Below are the code and all the weights of a small trained network. Each question names an input and a target symbol and asks about switching units off, where a switched-off unit gives its printed mean instead of its output.

import numpy as np


def w(rows, s, z=0):
    codes = np.array(rows[::2]) - 128.0
    scale = np.full(codes.shape[1], s)
    scale[-1] = z or s
    return codes * scale


def norm(h):
    return h / np.sqrt((h * h).mean(-1, keepdims=True) + 1e-5)


def f(y):
    return y / 2 * (1 + np.tanh(0.7978845608 * (y + 0.044715 * y**3)))


def softmax(a):
    e = np.exp(a - a.max(-1, keepdims=True))
    return e / e.sum(-1, keepdims=True)


def log_softmax(a):
    a = a - a.max(-1, keepdims=True)
    return a - np.log(np.exp(a).sum(-1, keepdims=True))


def net(x, mask):
    ids = ['βδεζηλπτφω'.index(c) for c in x.split()]
    T = len(ids)
    res = E[ids] + P[:T]
    q, k, v = (norm(res) @ M[0].T for M in (Q, K, V))
    z = softmax(np.where(np.tri(T) > 0, q @ k.T / 3**0.5, -1e9)) @ v
    res = res + np.where(mask[0], z, O[0][:, -1]) @ O[0][:, :-1]
    y = f(norm(res) @ A[0][:, :-1].T + A[0][:, -1])
    res = res + np.where(mask[1:17], y, B[0][:, -1]) @ B[0][:, :-1]
    return log_softmax(norm(res)[-1] @ U[:, :-1].T + U[:, -1])


Q, K, V, O, A, B = {}, {}, {}, {}, {}, {}
E = w([
[131,112,122,117],'β',
[160,85,254,140],'δ',
[145,111,136,120],'ε',
[109,77,101,149],'ζ',
[56,129,174,61],'η',
[123,56,106,102],'λ',
[193,117,54,139],'π',
[92,121,178,151],'τ',
[153,102,162,157],'φ',
[213,136,176,94],'ω',
],0.015)
P = w([
[76,254,161,247],'0',
[88,80,124,52],'1',
[94,81,121,26],'2',
[98,84,122,19],'3',
[102,88,127,19],'4',
[95,80,122,22],'5',
[104,89,125,13],'6',
[102,94,129,19],'7',
],0.004)
Q[0] = w([
[81,193,50,113],'H0',
[147,200,231,192],'H0',
[4,127,173,105],'H0',
],0.015)
K[0] = w([
[115,178,104,22],'H0',
[130,22,159,71],'H0',
[6,105,183,120],'H0',
],0.015)
V[0] = w([
[188,116,169,136],'H0',
[141,1,120,114],'H0',
[176,103,169,65],'H0',
],0.0096)
O[0] = w([
[135,135,255,83,146],'H0',
[233,16,210,197,253],'H0',
[86,55,203,108,121],'H0',
],0.0054,0.0046)
A[0] = w([
[167,99,134,170,1],'N0',
[94,123,143,97,93],'N1',
[79,136,169,102,103],'N2',
[166,107,107,88,143],'N3',
[132,144,119,153,108],'N4',
[185,165,186,85,57],'N5',
[178,132,137,191,144],'N6',
[238,149,7,139,24],'N7',
[182,172,148,89,193],'N8',
[73,106,97,139,72],'N9',
[139,102,203,145,223],'N10',
[148,130,128,129,102],'N11',
[182,84,139,128,79],'N12',
[130,190,129,86,249],'N13',
[128,107,143,70,131],'N14',
[148,125,60,108,109],'N15',
],0.012,0.0019)
B[0] = w([
[86,106,130,70,174],'N0',
[147,173,172,124,148],'N1',
[162,213,111,97,150],'N2',
[130,134,103,190,194],'N3',
[130,112,142,159,112],'N4',
[203,145,209,142,146],'N5',
[109,44,189,116,170],'N6',
[82,252,208,241,192],'N7',
[189,71,166,116,135],'N8',
[170,94,198,107,148],'N9',
[63,153,23,138,254],'N10',
[120,122,142,128,128],'N11',
[66,114,203,122,232],'N12',
[103,40,94,79,140],'N13',
[133,152,195,178,195],'N14',
[177,101,81,131,173],'N15',
],0.013,0.0057)
U = w([
[16,214,48,106,120],'β',
[108,197,164,247,116],'δ',
[156,107,77,129,62],'ε',
[118,130,105,7,204],'ζ',
[237,126,225,61,94],'η',
[21,37,125,133,251],'λ',
[87,224,186,14,19],'π',
[218,121,130,188,57],'τ',
[141,141,58,130,123],'φ',
[48,173,177,112,34],'ω',
],0.011,0.002)

Each question gives the input, a string of symbols that net reads in full, and the target symbol t.
The units are the heads (3 rows each of Q, K, V and O) and the neurons (one row each of A and B). Each row of codes is followed by its name. A weight is (code - 128) times the scale printed after its matrix; where a second scale follows, it is the last column's (O, A, B and U).
mask holds one flag per unit, heads first, then neurons. A switched-off unit (its flag False) gives its mean, the last column of its rows in O or B, instead of its output. The means were averaged over made-up inputs and are rounded, as every weight is.
A unit's drop is (log p(t) with every unit on - log p(t) with that unit switched off) / (log p(t) with every unit on - log p(t) with every unit switched off).
The circuit of an input: a set's keep is (log p(t) with only the set's units on - log p(t) with every unit switched off) / (log p(t) with every unit on - log p(t) with every unit switched off). Starting from the 12 units with the biggest drops (on a tie, the unit counted first), units are removed one at a time, each time the one whose removal leaves the highest keep (on an exact tie, the one counted first), for as long as the keep stays at least 0.8.
units of the circuit, in order: the units of the circuit, biggest drop first
unit that matters most: the unit with the biggest drop
top k neurons: the k neurons with the biggest drops, biggest first
drop when u is switched off: that unit's drop, to one decimal
input ζ λ β, target δ: units of the circuit, in order : N7, H0
input φ ω ω φ λ λ ζ, target η: top 2 neurons : N10, N9
input λ λ φ η, target π: top 2 neurons : N2, N7
input ε π β, target ζ: unit that matters most : H0
input λ ζ λ δ, target λ: units of the circuit, in order : N10, N7
input π φ δ π δ β, target τ: top 4 neurons : N10, N15, N12, N13
input π λ β, target τ: top 2 neurons : N10, N15
input π λ ζ ζ, target τ: top 2 neurons : N10, N9
input π λ λ λ, target τ: top 3 neurons : N10, N15, N12
input β φ ζ λ λ λ, target β: drop when N7 is switched off : 0.2
input ζ φ φ ε, target δ: drop when H0 is switched off : 1.2
input ζ ζ λ λ λ π λ ζ, target δ: drop when H0 is switched off : 2.3
input φ λ β ε, target η: drop when H0 is switched off : 1.1
